Here is a tiny trained network, its code and every weight. The questions are about switching its units off for an input and a class, where a switched-off unit gives its printed mean instead of its output.

import numpy as np


def w(rows, s, z=0):
    codes = np.array(rows[::2]) - 128.0
    scale = np.full(codes.shape[1], s)
    scale[-1] = z or s
    return codes * scale


def f(y):
    return y / 2 * (1 + np.tanh(0.7978845608 * (y + 0.044715 * y**3)))


def log_softmax(a):
    a = a - a.max(-1, keepdims=True)
    return a - np.log(np.exp(a).sum(-1, keepdims=True))


def net(x, mask):
    res = np.array(x, float).reshape(1, 7) / 4 @ E
    y = f(res @ A[0][:, :-1].T + A[0][:, -1])
    res = res + np.where(mask, y, B[0][:, -1]) @ B[0][:, :-1]
    return log_softmax(res[-1] @ U[:, :-1].T + U[:, -1])


A, B = {}, {}
E = w([
[124,42,73,118,62,171,111,159,135],'x0',
[69,241,151,75,89,121,116,117,46],'x1',
[107,82,186,48,99,152,212,45,124],'x2',
[10,117,46,220,33,100,112,115,82],'x3',
[159,121,113,42,111,132,176,180,191],'x4',
[218,147,181,198,126,80,128,136,182],'x5',
[184,130,161,212,101,193,138,105,34],'x6',
],0.011)
A[0] = w([
[252,179,183,114,211,134,180,67,126,152],'N0',
[155,75,102,158,134,137,88,196,178,253],'N1',
[153,79,104,107,111,160,160,96,204,196],'N2',
[123,231,140,90,130,75,143,113,128,169],'N3',
[96,224,103,65,128,59,115,80,116,193],'N4',
[43,70,131,140,64,162,139,173,63,236],'N5',
[182,142,141,157,175,112,133,106,125,151],'N6',
],0.012,0.0052)
B[0] = w([
[162,60,246,151,61,143,152,135,66,251],'N0',
[190,124,47,156,173,147,142,145,195,205],'N1',
[156,36,140,55,85,101,109,145,195,206],'N2',
[74,170,193,126,162,82,81,170,139,191],'N3',
[56,179,220,100,155,85,117,198,131,207],'N4',
[107,184,58,77,40,186,42,37,117,216],'N5',
[30,77,171,190,123,133,103,167,93,174],'N6',
],0.012,0.022)
U = w([
[69,203,181,133,158,79,160,181,120,205],'0',
[173,62,211,147,131,146,155,75,52,141],'1',
[161,102,74,250,163,125,89,152,143,174],'2',
[85,194,45,169,33,181,80,119,40,135],'3',
[81,64,91,70,72,99,150,88,165,124],'4',
[234,96,139,77,139,146,122,210,150,3],'5',
],0.013,0.0058)

Each question gives the input, the list of numbers given to net, and the class t.
The units are the neurons (one row each of A and B). Each row of codes is followed by its name. A weight is (code - 128) times the scale printed after its matrix; where a second scale follows, it is the last column's (A, B and U).
mask holds one flag per neuron, in row order. A switched-off neuron (its flag False) gives its mean, the last column of its row in B, instead of its output. The means were averaged over made-up inputs and are rounded, as every weight is.
A unit's drop is (log p(t) with every unit on - log p(t) with that unit switched off) / (log p(t) with every unit on - log p(t) with every unit switched off).
The circuit of an input: a set's keep is (log p(t) with only the set's units on - log p(t) with every unit switched off) / (log p(t) with every unit on - log p(t) with every unit switched off). Starting from all 7 units, units are removed one at a time, each time the one whose removal leaves the highest keep (on an exact tie, the one counted first), for as long as the keep stays at least 0.8.
units of the circuit, in order: the units of the circuit, biggest drop first
k most important neurons: the k neurons with the biggest drops, biggest first
drop when u is switched off: that unit's drop, to one decimal
input [2,8,0,-8,-3,3,0], class 0: 2 most important neurons	[N3; N4]
input [-1,6,4,5,2,-8,-6], class 0: units of the circuit, in order	[N4]
input [-8,1,8,-6,4,2,-7], class 1: 2 most important neurons	[N0; N2]
input [3,-2,-3,7,2,2,-4], class 3: 2 most important neurons	[N5; N2]
input [3,0,5,2,7,7,2], class 5: 2 most important neurons	[N5; N6]
input [8,8,-8,-8,4,-3,8], class 3: 3 most important neurons	[N2; N4; N0]
input [2,6,1,-3,-3,-3,2], class 0: 3 most important neurons	[N4; N3; N1]
input [3,0,-3,0,7,-2,-5], class 5: 2 most important neurons	[N5; N1]
input [6,-8,3,-4,-6,-1,1], class 5: drop when N2 is switched off	0.1
input [-1,4,-6,-7,-2,8,-6], class 0: drop when N3 is switched off	1.0
input [8,-1,6,8,-7,-3,-4], class 3: drop when N5 is switched off	0.2
